In the rows, zero is written as 128.
Each row is followed by its class.
[130  83 119 141 110 175 113 164  75 141 100 102 160  98 119 109 168 123
 107 117 163 151 146 132 159  84  68 172 107 107 108  95 150 184 118 156
 196 169 133 137 165 189 117 126 101  89  87 144 107  89 134] | K_352
[142  88 101 147 123 142 125 165 107 137 110 139 142 122 108 136 165 135
 132 126 122 139 147 149 106  95 111 140 159 139  82 121 148 115 111 143
 140 174 125 130 136 123 132 153 116 112 103 152  89 136 117] | K_248
[102 145 113 167 116 123 173 128 135 153 133 125 143 125 120 111 157 130
 108 117 106 151 126 110 113 123 136 153 104 110 162 119 125 185 118 126
 166 122 111 106 168 121  99 158 130 142 156 127 132  71 172] | K_449
[116 147  86 172 129 137 154 134  96 142  96 141 158 127 153 112 143 112
 114 132  97 140 158 102 128 143 136 127 120 114 135 121 121 151 138 110
 156 121 117 135 142 119  83 181 131 110 160 136 136  50 172] | K_326
[134 111  85 100  93 157 115 144 118  90 114 102 159 131 184 138  89 162
 142 136 138 100 157  67 102 129  86 115 151 117 133 120 167  95 160 134
 141 125 103 172 128 127 115 139 146 158 174  80 155  74 140] | K_801
[151 124 118  86  84 113 132 110 114 152 139 159 210 138 167 117 140 111
 143  90 159 196  99 119  99 130 126 170  76 112 166  99 212 105 144 108
 112 142 125 117 128 155 106  64 121 120 162 143 105  91 155] | K_352
[106 142 117 148 139 137 154 145 100 135  98 120 136 135 120 105 157 144
 117 107 100 189 126 102 120 121 133  92  87  92 138 116 154 177 135 121
 181 134 126 144 144 119  73 168 162 118 157 126 114  82 175] | K_248
[120 131 124 171 120 125 163 155 115 148  95 114 182 124 136  99 171 127
 103  93  92 158 126 121 106 111 131 135  90 104 160 116 136 207 142 138
 155 128  94 133 167 118  83 157 134  94 167 128 115  59 194] | K_449
[129  99 150 131 112 152 118 152 120 113 110 103 133  93 117 166 158 146
 122 131 141 164 151 135 144  99  97 144 139 125  91 115 186 139  78 154
  97 178 126 140  87 143 126 118 113 164 102 145  95 152 104] | K_326
[146 135 132 124 115 106 104 116 111 160 123 177 147 163 147 121 138 136
 145 102 139 133 138 123  92 146 127 133 116 133 117 125 142 122 137 111
 113 147 107 125 104 149 128 134 110 106 137 159 130 125 152] | K_90
[121 116  89  96 131 127 124 190 110  77  95 100 173 136 146 153 114 149
 119 121 109 140 130  70 102 148  76  95  95  81 147 112 150 102 144 144
 123 116 132 121 153  96 106  97 187 125 144  99 140  96 165] | K_937
[121 150 129 143 132 141 117 112 123 151  91 121 128 125 104 102 132 112
 110 136 127 146 142 122 118 130 138 135  82 110 163 120 141 160 128 106
 195 138 147  95 123 161 123 162 116  91 166 125 122  74 190] | K_90
[125 140 148 135 111 114 144 107 127 159 119 158 137 177 130 123 120 134
 148 127 126 142 126 134 118 160 144 150 103 141 117 136 137 157 107 122
  87 126 118 153  78 145 126 122 146 111 164 139 161 117 151] | K_704
[118 172 150 128  81 119 161 115 155 122 136  93 144 124 146  92 130 161
 140 154  88 133 132 123 164 105 122 184 118  86 205 136 131 140 130 141
  95 124 102 104 158 133  99 140 122 172 166  93 138  60 160] | K_90
[155  86  98 110 132 142 111 162 129  86  97 127 190 112 122 145 144 125
 119 124 113 110 181 168 131 128 144  91 142 143 104 153 133 111 101 129
  91 179 145 122 119 129 126 160 110  93 124 143 128 149 115] | K_937
[119 104  90 103 100 147 117 141 121 114 111 121 163 120 165 148 121 129
 133 109 127 100 162 113 116 121 114 103 133 124 124 118 152 130 138 116
 146 147 113 155 139 137 103 126 128 119 161  89 150 131 127] | K_347
[116 113 100 142 116 114 154 157 116 145 100 102 128 127 133 125 189 136
 103 145  80 170 133  99 138  95 145 120 124  97 157 137 152 197 127 123
 194 165 112 126 160 116 112 175 150 118 150 119 106  79 166] | K_352
[142 110 127 129 104 118 151  99 109 162 132 146 151 168 141 100 129 126
 134 128 150 113 133 127 104 149 146 160  94 145 143 140 113 147 126 133
 130 115 120 134 115 156 106 145 131 112 167 134 153  89 164] | K_801
[162 121 125 143  80 135 129 132  81 171 125 146 195 174 131 115 144  85
 130 126 144 102 127  99  71 146 123 124 109 156 127 128 148 169 117 129
 150 109 122 127  97 124 124 173 147  94 164 148 156 100 188] | K_326
[122  85 116  84  91 119 114 135 101 139 145 103 192 102 146 146 152 136
 136  92 146  76 141  54 134 146  79  78  99 102 184 123 170 180 124 141
 206 142  92 114 132 178  87 149 126 156 161 108 160 121 156] | K_801
[ 80 153 122 164  97  82 161 104 158 177 138 123 107 122 150 116 171 142
 129  91  84 172 147  86 104 108 144 139  97  96 160 126 130 175 150 147
 183 142  88 123 153 148  73 128 128 181 162 131 125 105 163] | K_449
[163 133 130 116  72 131  87 168 102 174 118 137 141 116 135 119 173  94
 122 131 171 130 160  79  80 117  72 199 150 144 129  90 147 148 133 158
 160 156 128 106 107 152 126 155  75 150  90 186 111 103 168] | K_704
[146  86  86 142 115 126 150 122 115 143 122 135 142 144 100 103 152 118
 134 121 131 109 143 146 116 120 139 123 134 143  83 136 104 126 116 151
 181 158 162 125 149 127 107 160 128 126 125 138 138 130 112] | K_352
[149  79  86 135 123 156 150 143 129 144 108 130 180 119 119 137 137 148
 128 126 148 115 154 141 102  97 139 132 152 135  94 126 143 114  91 112
 111 152 108 144 135 121 129 149 127 114 155 117 110 131 102] | K_129
[149 123 141 105 109 150 129 131 120 133 112 135 174 163 142 135 116 138
 150 123 141  95 154 128  94 129 139 127 138 149 136 142 123 129 112 116
 105 123 131 128  81 142 171 161 138 100 158 133 172 115 157] | K_326
[117 132  99  96  95 138 112 137 109 105  82 108 174 116 191 146  89 127
 148 119 130 137 148  98 110 132 110 106 135 110 135 136 141 116 147 135
  90 146 110 135 131 144  96 136 129 157 186 117 159 126 129] | K_352
[141 122 126 148 109 119 148 149 115 145 123 147 163 165 150 126 127 149
 151  95 134 129 148 141  99 132 102 164 126 118  82 112 157 128 127 137
  79 138  97 157 109  99 105 117 129 124 140 121 116 124 147] | K_704
[101 134 131 172  97 112 139 171 118 197 123 156 136 185 133 110 157 135
 129 155 114 111 169 136 131 169  76 167 112 135 144  93 178 205 112 138
  63  91  82 158  69 170  80 179 145 131 225  74 151  44 217] | K_704
[122 131 103 156 123 153 150 155  95 137  95 121 159 113 131 114 156 123
 107 115 116 131 151 113 118  95 105 113 106 112 139 125 136 170 132 110
 184 155 103 131 142 142 107 181 122  90 138 143 107 101 166] | K_248
[118 125  92 107 108 123 140 136 119  78 110  99 163 129 185 129  98 143
 140 118 111 100 157 102 135 142 123  69 112 113 120 144 130 104 169 134
 132 134 102 175 149 112  94 112 161 144 165  93 166 124 123] | K_801
[128  92 107  93  94 144 141 130 106 122 122 117 207 118 163 128  99 167
 143 102 143 106 189 103 108 162 121  83 143 128 111 151 113  92 146 114
  91 145 109 194 124 157 106 131 137 158 143 155 166 112  87] | K_326
[144  81 110 136 127 127 156 137 133 128 117 143 140 166  93 122 154 155
 147 127  92  90 133 163  99 128 115 119 145 131  81 139 135 121 129 153
 135 157 143 122 130 102 132 144 142 125 137 136 116 124 126] | K_347
[145 139 131 111  93 121  98 131  91 153  98 136 138 173 147 123 145 123
 133 127 151 131 149 105 105 158 109 127 101 132 141 121 149 155 133 141
 137 140 123 136 107 164 119 138 135 114 155 165 155 107 189] | K_352
[149 137 140 126 105 114 110 151 111 170 135 142 153 162 137  95 165 151
 141 113 139 118 141  91  99 141 135 120 105 142 156 118 145 152 133 144
 138 121 120 129 127 157 126 156 140 105 162 150 154  98 185] | K_248
[138 149 122 140  94 106 131 125  99 147 119 162 156 186 138 127 137 103
 134 118 145 126 138 109  70 158 108 139 102 144 128 113 127 115 133 127
  88 114 122 124  88 127 132 140 131 130 142 166 149 107 172] | K_937
[108 126 126 127  93 142  93 195 100 134  87 118 162 121 150 148 107 141
 147 118 113 160 123  85 108 123  85 139 146 118  92 130 150 144 121 173
  55 140 103 130 121 156  75 160 153 138 174 134 151 134 132] | K_414
[128 143 110  70 107 147  90 119 110 110 109 115 191  96 149 120  71 136
 143 117 152 173 146  82 114 149  87  92 117  96 136 123 147 101 148 110
 140 144 121 163 107 147 111  91 130 155 127 119 144  98 100] | K_704
[124 145 106  97  92 136 106 137  94  91 108  88 176 129 182 134 108 135
 145 150 129 122 162  91 154 137 111  92 122 104 154 127 170 135 144 126
 159 146 111 139 147 140 118 135 154 145 148 115 163 111 144] | K_937
[151 140 124 132 104 120  91 109  81 186 121 171 150 189 108 120 145 105
 130 118 141 122 119 120  91 146 126 160  98 157 106 137 129 116 102 134
  96 137 131 123 110 155 115 140 119  71 123 186 130 115 167] | K_129
[ 99 146 126 146 105  86 156  48  80 160 112 125 154 199 140 120 124 100
 159 134 149 133 109 119  91 147 149 109  35 132 124 133 149 208 106 113
 146 162  77 114 111 122 102 138 147 145 212 135 169 125 161] | K_129
[138  67  94 136 147 147 134 147 132 132 137 114 148 111 108 107 143 157
 149 114 127 127 158 153 144 118 118 105 129  95  95 118 152 112 132 143
 191 154 162 123 157 127 134 114 126 124 122  93  97 101 122] | K_352
[138 127 122 122 112 120 136 131 100 160 128 149 179 145 147 103 141 141
 145 105 159 138 153 106 116 138 104 148  97 131 152 106 123 155 128 131
 161 145 111 143 122 167 101 153 126 104 162 152 140  98 158] | K_248
[136 106  77 107  95 182 127 141  91 131  89 122 209 115 149 131 102 119
 132 110 144 130 160 116 108 125  89  87 141 121 110 115 189 121 151 115
 188 127 119 148 100 165  91 148 172  98 180 126 159 105 142] | K_937
[ 90 153  93 159 126  82 151 123  89 133 144 135 132 142 156 138 148 136
 129 138  86 169 132 119 166 150 149 151  97  97 125 158 146 187 105 112
 166 166  60  87 178  96  66 141 119 134 136 165 142  98 166] | K_414
[148 135 123 123 129 122 116 130  92 152 134 142 152 175 141 117 141 122
 141 125 145 127 145 142 105 124  99 149 125 130 133 116 129 145 127 133
 127 117 114 122 105 118 155 153 126 105  98 138 135  86 164] | K_449
[123 110 116 115 107 148 122 148 110 119 112 116 175 107 150 132 111 131
 129 118 125 103 147 101 123 145 121 106 134 127 119 143 127 146 139 135
 143 124 121 145 145 153  99 144 141 130 147 126 166 127 120] | K_326
[107  99 122  65 101 131 110 120 137 109 117  94 169 118 158 147 112 173
 136  88 134 102 151  68 118 145 131  95 109 117 157 114 158 123 133 148
 181 132 130 127 167 180  75 138 153 136 211  68 181  97 144] | K_414
[152 125 125 119 102 121 105 115  98 162 130 146 160 166 147 123 142 117
 129 107 156 118 136 119  97 143 139 123 115 149 129 128 136 134 124 117
 119 135 128 148 112 151 134 128 114 108 136 145 136 120 150] | K_352
[125 132  91 122 125 138 114 147  84 137  86 143 155 133 167 123  97 122
 135 113 135 148 149 107 125 141  86 121 126 113 100 112 130 111 152 127
 142 118 133 167 115 126 101 157 146  91 141 127 127  97 149] | K_129
[148 116 134 122  95 119 121 130 121 141 128 151 155 154 153 126 145 125
 131 119 138 128 125 114  98 143 152 138 125 149 149 131 136 136 124 123
  92 140 114 131 121 132 124 141 121 116 169 142 144 103 163] | K_326
[128 149 206 126 113 118 175 118 125  94  93  58 146 151 137 155  98 157
 121 143 165 132  91 141 108 122 150 126 107 147 128 162 136 164 104 101
  28 168  54 146  49  77 145 126 135 177 214 107 126 158 106] | K_90
[124 117  92 115 106 139 110 149  91 128 106 113 182 115 160 143 120 109
 126 115 128  95 167 102 115 143 110  94 137 127 113 128 125 146 138 129
 153 122 108 137 156 133  98 142 131 128 146 117 162 135 130] | K_352
[173 151 132  97  79 148  90 131  77 150 117  93 171 136 167 119 108  74
 123 105 233  86 127  82  46 111 116 152 126 155 177 108 131 147 121 129
 135 126 111  85 109 125 137 149  88 142 132 147 155 140 179] | K_704
[150 142 133 130 113 119 112 112 123 178 143 167 164 164 129  98 123 146
 160 115 148 104 158 141 105 140 121 159 140 152 119 116 114 148 125 124
 155 117 106 145 112 149 129 155 119 105 147 121 141 105 152] | K_129
[163 163 157 189  86 140 150 113  90 172  86 163 170 162 103  89 120  81
 136 112 168 104 137 144  71 156  85 189 107 157 108 103 162 198 124 134
 130 120  83 103  67 135  98 195 124  90 175 173 143 126 186] | K_704
[149 187 197 104  82 167 125 164 120  76  71  83 126  38 202 147 201 114
  79 121 150 218  95 136 252  43 132 193 110  45 235 100 247 232  68 144
 156 147 140 104  98 175 130 135  91 136  73  70  71 152 152] | K_801
[134  96 118 123 122 154 146 152 129 115  97 106 165 113 113 152 139 133
 128 120 139 123 121 154 111 107 123 136 132 118 129 140 154 164  95 130
  94 185 119 102 121 122 135 143 128 116 152 127 124 149 108] | K_347
[133  91 119 129 118 139 121 153 108 138 115 111 135 109 107 136 151 136
 112 127 123 116 134 155 125 112 124 145 140 136  78 149 149 128 106 142
 136 177 162 115 139 153 126 123 107 135  85 144  88 155 104] | K_352
[144  94 105 144 115 146 135 164 107 135 116 110 148 122  94 113 150 132
 127 136 145 115 149 142 113 105 115 138 156 140  76 125 129 119 101 153
 114 174 130 112 149 111 116 153 124 141 105 144 117 136 102] | K_704
[111 103 126 101 112 144 106 154 107 115 100 108 151 106 168 163 116 163
 121  94 124 150 152  78 114 155 119  90 119 102 115 142 166 140 127 137
  98 158 117 148 118 148  94 111 151 140 157 148 150 143 127] | K_326
[143  80 110 130 110 134 139 153 127 132 114 131 154 129 102 118 158 148
 139 137 116 107 142 137 113 122 136 128 147 143  85 137 146 112 107 145
 151 153 147 126 125 125 132 149 122 144 129 123 113 121 122] | K_129
[141  82  94 134 119 139 131 145 118 130 130 120 141 145  99 130 150 139
 126 130 121  86 133 125 120 105 117 110 125 131  92 121 152 101 116 129
 161 159 142 133 161 130 132 133 126 117 122 132 105 126 130] | K_414
[147  87 130 137 110 153 139 160 131 124 111 102 148 121  99 128 165 148
 127 134 127 125 143 144 118  93 121 145 155 133 104 131 130 133 105 165
 105 175 134 135 142 129 119 151 125 144 123 144 111 118 114] | K_326
[146 139 103 143  98 140 121 140  76 166 140 154 193 166 137 134 146 123
 121 117 159  87 131  99  92 135 137 130 125 159 125 127 134 131  93  92
 125 117 110 163 139 148 150 159 119  85 116 136 147 109 140] | K_248
[106 116  75  94  90 130 120 121 118 106 129 122 163 136 148 141  87 121
 136 137 121 115 147 114 113 166 111 100 118 129 127 139 143  80 134 127
  90 132 130 145 126 133  95 110 157 156 175  85 175 103 116] | K_801
[150 124 144 135 111 128 107 123 101 165 112 152 173 148 124 118 133 130
 131  90 166 117 141 118  87 133 133 135 121 149 133 118 122 157 103 112
 117 122  95 148  97 143 133 151 102 102 137 155 133 136 153] | K_129
[114 117 101 112  90 141 112 155  89 142  93 110 174 121 148 135 121 123
 126 117 120 118 155 105 104 130  87 116 126 120 108 134 125 116 139 149
 114 132 107 140 119 156  82 132 133 144 142 116 150 108 129] | K_449
[174  90 142 113 104 134 118 147 145 160 154 153 147 162  74 120 175 133
 112 127 131   4 112 142 121 134 160  87 109 151 128 133 121 109 118  83
 165  92 127 149 162 159 175 101 118  71 109  72 123 143 141] | K_414
[125 100  90 112 111 152 132 138 106 137 109 108 162 119 161 136 115 159
 126 117 129 118 169  90 112 121 111 103 122 122 124 115 164  89 153 112
 144 142 102 181 146 153  98 105 157 111 168 132 122 117 129] | K_248
[147 129  79 187 124  98 181 148  70 152 114 115 119 166 146 125 158 104
 124 171 134  86 153 151 107  97 123 160 129 133  84 154 115 125 112 126
 149 162 126 120 123  89 162 159 129 141  45 170  88 144 132] | K_326
[146  81 108 140 107 157 122 161 114 133 111 124 156 119  87 119 155 115
 129 155 125 107 147 149 118 109 105 136 150 141  81 128 139 118 120 147
 138 161 146 129 138 141 125 161 109 136 115 135 106 106 115] | K_326
[109 138  79 175 126 134 151 135 110 176 114 145 104 150 100 111 158  94
  99 152 101 101 150 140 146 112 101 132 113 115 120 115  97 134 124 113
 137 119 120 126 161 125 124 156 128  80 125 138 129  81 167] | K_704
[162 105 123 163 125 112 103 191  92 156 135 182 148 130 156 136 155 110
  99  67 149 121 140 100  91 133  96 106 157 179 100 106 149 164 110 127
  88 137 122 149  80 106 106 196 122  73 117 187  90 206 156] | K_347
[121 120 112  98  99 137 122 138 110 106 106 109 156 114 175 133  91 140
 132 110 144 138 139  92 114 144  97 122 111 104 138 129 149 134 138 139
 122 134 120 140 123 152  86 127 135 153 156 128 153 121 136] | K_414
[118 139 106  82 103 138 103 149  87  84  97 137 174 135 202 132  67 139
 160 108 165 135 167 147 103 159  89 117 132 111 107 127 160 124 173  94
 165 153 111 175 111 138 112 122 100 155 117  98 129 120 140] | K_347
[147 134 155 121 120 126 126 146 129 148 103 153 176 150 132 121 146 147
 142 105 139 132 169 124  91 148 152 147 149 158 156 103 120 151 111 128
 135 107 115 123 109 141 124 189 129 112 170 128 145 100 182] | K_449
[149  84 102 142 119 145 142 149  99 144 125 106 149 133 100 115 160 146
 130 144 130  93 143 148 121 101 117 151 143 140  88 135 148 145 110 148
 172 169 125 125 150 123 116 160 117 123 119 146 113 118 121] | K_248
[107 139 133 151 120 124 173 149 123 143  86 110 156 125 135 124 158 141
 104 105 106 144 141  98 123 131 135 113  85  83 175 128 141 195 121 115
 135 142  90 120 148 131 105 147 147 111 171 139 127 103 182] | K_704
[118 132 135 134  91 141 151 126 136 141 119 113 140  97 155 124 132 120
 116 134 118 126 139 128 134 103 142 156 124 115 166 142 134 164 119 102
 145 144 108 104 128 152 111 156 109 126 164  93 119 115 153] | K_90
[165  79 116 161 131 142 143 109 119 170 147 148 152 138  56 113 173 127
 122 145 135 120 141 178 175 112 119 135 133 127 116 123 138 144  95 113
 188 156 125 148 140 153 143 143 139  56  88 149  82 124 107] | K_937
[148 130 127 125 102 117 117 126 104 149 142 164 155 183 131 118 129 123
 134 124 152 114 135 123 104 148 114 129 101 138 130 129 121 119 126 114
 110 125 124 122 118 139 156 135 131  88 133 164 144 119 168] | K_937
[144  83  96 153 121 155 124 127 146 158 153 124 140 120  86 111 158 151
 136 141 148 131 161 142 126 113 136 154 153 126 119 110 152 126  93 146
 133 169 149 130 158 151 118 148 119 148 137 122 112  92 103] | K_326
[131 165 163 152  99 125 176 126 114 174 114 101 181 107 134  92 186  98
  92 105 119 116 130  98 134 111 148 118  94 106 204 130 106 223 137 120
 199  97  91 115 123 157  87 168 131 129 157 111 136 101 162] | K_90
[167 130 110 130 114 114 111 125  89 162 119 182 174 169 140 104 127 115
 146 123 154 134 156 134  94 161 135 148 126 147 113 122 132 118 131 103
 130 132 132 150  99 135 134 156 119  92 115 169 132 100 152] | K_326
[115 126 146 182 131 149 131  89 146 154 133 132 121 125  88  93 160 127
 122 105  91  89 170 125 135 118 134 113 100 110 135  90 110 158 144 131
 221 102 121 127 163 139 101 143  95 120 168  75 104  79 177] | K_801
[125 105  93 102 102 149 125 159 100 125 122 119 183 119 163 119 115 136
 138 117 117 118 152  93 110 133  94  95 127 122 128 132 143 115 152 144
 139 130 129 148 133 153  92 135 159 130 157 119 148 114 129] | K_248
[118 141 114 146 127 131 154 155 132 138  94 131 165 124 119 119 155 128
 121 104  99 162 125 115 116 123 146 110 113  93 160 128 128 174 131 108
 161 123 106 132 136 129  96 141 141 126 161  98 125 100 158] | K_352
[127 126 113 116 101 158 104 154 111 109  91 125 165 124 161 144 108 122
 124 107 126 104 160 119  88 134 117  97 147 130 101 133 119 114 146 126
 116 134 105 137 129 125 124 135 126 126 150  99 148 140 125] | K_449
[158 112 104 160 136 136 123 112 122 151 152 187 177 165 123 126  87 130
 145 129 137 107 102 129  83 175 123 166 120 125 128 130 147 130 135  83
  83 106 102 159 152 120 172 109 140  60 127 126 113 102 126] | K_801
[149  98  80 122 118 149 114 164 108 102 112 124 130 135 120 128 160 142
 140 148 132 134 134 164 138 101 114 144 172 127 107 124 173 112 108 150
 126 189 131 126 131 115 123 150 117 145 113 121 121 116 104] | K_248
[145 144 144 138 110 120 122 111 158 160 140 166 178 137 113 124 156 172
 138  72 133 167 165 109 103 129 149 130 110 121 133 104 159 154  96 114
 155 176 101 130 139 140 125 125 118 112 166 177 116 152 148] | K_449
[129  97 117 140 110 125 134 155 112 138 112 115 131 138  96 133 175 160
 127 142 134 158 139 130 117 109 109 171 119 127 113 115 167 154  89 154
 139 193 126 139 144 142 117 143 123 140 119 162 101 111 135] | K_248
[152 119 124 115 102 121 132 137  96 161 135 152 164 163 142 102 131 110
 141 126 160 128 130 133 113 156 126 135  95 146 131 132 154 133 137 111
 126 117 143 149  92 143 132 142 143  80 131 138 137 100 162] | K_347
[162  69  88 137 106 146 141 158 118 139  92 130 141 117 113 117 167 134
 115 132 127 122 153 117 103 102 123 132 146 130  91 126 154 106 103 153
 147 165 150 126 132 134 109 152 128 117 110 148 102 123 132] | K_704
[ 95  99 123 108 118 143 124 157 121 133 127 102 157 110 170 143  61 139
 152 139 142 111 173 119 124 152 115 101 137 144 101 162  92 117 131 125
  60 123 136 155 111 162 129 155 140 138 170 124 169 144 117] | K_90
[137  83 100 136 124 141 122 138 138 128 122 135 132 119 110 135 152 148
 133 144 119 104 154 139 131 117 128 143 141 128 104 124 136 104 100 151
 127 164 146 112 151 149 136 127 117 129 131 109 113 121 113] | K_801
[160 125 124  79  84 169 115 177  80  92  82  58 176  77 153 139 141 131
 113 114 140 122  90 113 108  65 118 122 157  94 146 124 216 133 142 120
 189 125  89 119 127  91 114  93 114 172  97  91 113 141 126] | K_248
[107 100 123 122 100 145 151 122 160 144 114 105 152  89 139 134 146 131
 106  86 119 159 118 112  89  96 150 125 104  78 185 122 158 188 134 127
 153 140  93  95 197 155  74 134 121 143 201 105 112 114 159] | K_414
